Below are the code and all the weights of a small trained network. Each question names an input and a target symbol and asks about switching units off, where a switched-off unit gives its printed mean instead of its output.

import numpy as np


def w(rows, s, z=0):
    codes = np.array(rows[::2]) - 128.0
    scale = np.full(codes.shape[1], s)
    scale[-1] = z or s
    return codes * scale


def norm(h):
    return h / np.sqrt((h * h).mean(-1, keepdims=True) + 1e-5)


def f(y):
    return np.maximum(y, 0)


def softmax(a):
    e = np.exp(a - a.max(-1, keepdims=True))
    return e / e.sum(-1, keepdims=True)


def log_softmax(a):
    a = a - a.max(-1, keepdims=True)
    return a - np.log(np.exp(a).sum(-1, keepdims=True))


def net(x, mask):
    ids = ['αβγδεζηθλξπστφψω'.index(c) for c in x.split()]
    T = len(ids)
    res = E[ids] + P[:T]
    r = norm(res)
    for j in range(2):
        rows = slice(3 * j, 3 * j + 3)
        q, k, v = (r @ M[0][rows].T for M in (Q, K, V))
        z = softmax(np.where(np.tri(T) > 0, q @ k.T / 3**0.5, -1e9)) @ v
        o = O[0][rows]
        res = res + np.where(mask[j], z, o[:, -1]) @ o[:, :-1]
    y = f(norm(res) @ A[0][:, :-1].T + A[0][:, -1])
    res = res + np.where(mask[2:6], y, B[0][:, -1]) @ B[0][:, :-1]
    return log_softmax(norm(res)[-1] @ U[:, :-1].T + U[:, -1])


Q, K, V, O, A, B = {}, {}, {}, {}, {}, {}
E = w([
[90,123,182,88,116],'α',
[86,139,149,114,181],'β',
[131,91,119,166,121],'γ',
[117,91,119,140,125],'δ',
[144,88,93,38,149],'ε',
[159,64,95,87,106],'ζ',
[135,172,109,7,170],'η',
[128,87,111,162,119],'θ',
[106,107,129,167,73],'λ',
[146,164,111,94,125],'ξ',
[187,154,95,108,173],'π',
[72,158,67,128,141],'σ',
[154,124,135,59,208],'τ',
[168,112,111,99,119],'φ',
[145,116,115,113,162],'ψ',
[239,172,183,120,120],'ω',
],0.021)
P = w([
[173,120,92,7,122],'0',
[146,121,109,37,123],'1',
[134,121,121,62,125],'2',
[132,128,124,75,128],'3',
[126,136,131,88,127],'4',
[127,139,129,92,130],'5',
[125,140,132,105,133],'6',
[124,143,135,110,139],'7',
[128,141,131,114,128],'8',
],0.011)
Q[0] = w([
[2,107,153,205,100],'head 0',
[103,63,181,171,82],'head 0',
[171,80,76,136,158],'head 0',
[79,76,233,203,85],'head 1',
[201,134,129,111,109],'head 1',
[90,124,130,115,136],'head 1',
],0.012)
K[0] = w([
[123,61,67,128,207],'head 0',
[119,124,89,152,202],'head 0',
[95,165,168,181,131],'head 0',
[252,54,98,96,166],'head 1',
[124,181,148,58,50],'head 1',
[179,127,188,180,113],'head 1',
],0.011)
V[0] = w([
[125,124,134,163,52],'head 0',
[79,117,41,128,134],'head 0',
[67,113,115,92,90],'head 0',
[97,120,64,120,151],'head 1',
[90,156,82,146,180],'head 1',
[139,102,245,44,109],'head 1',
],0.013)
O[0] = w([
[109,164,123,2,4,47],'head 0',
[87,128,22,224,103,143],'head 0',
[66,215,135,202,35,177],'head 0',
[185,186,77,57,128,202],'head 1',
[134,129,68,73,98,107],'head 1',
[97,147,222,213,119,254],'head 1',
],0.0086,0.0064)
A[0] = w([
[98,128,96,122,189,117],'neuron 0',
[171,120,158,181,151,1],'neuron 1',
[140,69,145,156,110,169],'neuron 2',
[79,1,104,117,143,186],'neuron 3',
],0.011,0.004)
B[0] = w([
[7,95,104,178,53,238],'neuron 0',
[139,11,74,85,82,251],'neuron 1',
[97,214,146,190,64,247],'neuron 2',
[98,121,189,60,99,219],'neuron 3',
],0.011,0.003)
U = w([
[88,179,213,165,129,99],'α',
[109,120,159,138,127,46],'β',
[123,133,107,146,135,67],'γ',
[129,148,127,146,142,39],'δ',
[27,58,114,78,103,52],'ε',
[100,142,153,100,50,52],'ζ',
[76,210,103,107,156,101],'η',
[124,154,108,168,136,83],'θ',
[110,210,115,61,43,142],'λ',
[152,247,74,191,153,123],'ξ',
[178,142,26,185,207,162],'π',
[129,152,2,77,110,237],'σ',
[95,81,126,159,210,92],'τ',
[200,37,94,147,95,146],'φ',
[87,21,65,162,163,2],'ψ',
[186,140,190,85,139,249],'ω',
],0.017,0.0062)

Each question gives the input, a string of symbols that net reads in full, and the target symbol t.
The units are the heads (3 rows each of Q, K, V and O) and the neurons (one row each of A and B). Each row of codes is followed by its name. A weight is (code - 128) times the scale printed after its matrix; where a second scale follows, it is the last column's (O, A, B and U).
mask holds one flag per unit, heads first, then neurons. A switched-off unit (its flag False) gives its mean, the last column of its rows in O or B, instead of its output. The means were averaged over made-up inputs and are rounded, as every weight is.
A unit's drop is (log p(t) with every unit on - log p(t) with that unit switched off) / (log p(t) with every unit on - log p(t) with every unit switched off).
The circuit of an input: a set's keep is (log p(t) with only the set's units on - log p(t) with every unit switched off) / (log p(t) with every unit on - log p(t) with every unit switched off). Starting from all 6 units, units are removed one at a time, each time the one whose removal leaves the highest keep (on an exact tie, the one counted first), for as long as the keep stays at least 0.8.
circuit, biggest first: the units of the circuit, biggest drop first
unit that matters most: the unit with the biggest drop
k most important neurons: the k neurons with the biggest drops, biggest first
which heads matter: for each layer, one digit per head in row order, 1 if its drop is at least 0.15 and else 0, layers parted by /
drop of u: that unit's drop, to one decimal
input π π φ ψ φ β π, target π: which heads matter	10
input δ δ θ, target ξ: which heads matter	10
input η φ ξ ζ ζ, target ζ: which heads matter	00
input β ω π, target ω: circuit, biggest first	[head 0]
input γ φ φ λ ψ γ π, target λ: which heads matter	10
input δ γ φ δ δ, target ξ: circuit, biggest first	[head 0; neuron 1; neuron 0]
input δ φ δ φ ξ, target ξ: which heads matter	00
input δ π π λ α, target ε: which heads matter	11
input π ω φ φ η ε ω η, target ω: which heads matter	10
input θ π π ω δ ξ, target ω: which heads matter	10
input φ λ φ φ γ ε, target λ: which heads matter	10
input τ δ θ ξ φ δ γ η π, target π: which heads matter	00
input φ δ δ γ, target ξ: 3 most important neurons	[neuron 1; neuron 0; neuron 3]
input η ε θ α θ β τ, target α: circuit, biggest first	[head 1]
input γ γ σ γ γ ψ, target σ: which heads matter	01
input γ ε η ζ ψ, target ψ: which heads matter	00
input γ λ ω δ ζ ε ζ π, target ω: circuit, biggest first	[head 0; head 1]
input β θ δ γ ψ, target ψ: 2 most important neurons	[neuron 1; neuron 2]
input ψ ε φ λ δ γ, target ξ: circuit, biggest first	[head 0; neuron 0; neuron 1]
input φ σ σ φ δ γ ζ, target σ: which heads matter	01
input θ ε ψ ζ, target ζ: unit that matters most	neuron 3
input φ π β η, target η: 2 most important neurons	[neuron 1; neuron 0]
input σ γ γ ζ φ δ δ, target ξ: 2 most important neurons	[neuron 1; neuron 0]
input τ γ ω π φ ω α ε, target α: drop of head 1	0.6
input σ θ ζ σ ξ ε, target σ: drop of head 1	3.4
input σ ε π φ α τ φ, target α: drop of head 0	0.1
input α π γ ζ γ φ ψ ω ε, target ω: unit that matters most	head 0
input ε π φ δ φ, target φ: drop of neuron 1	1.4
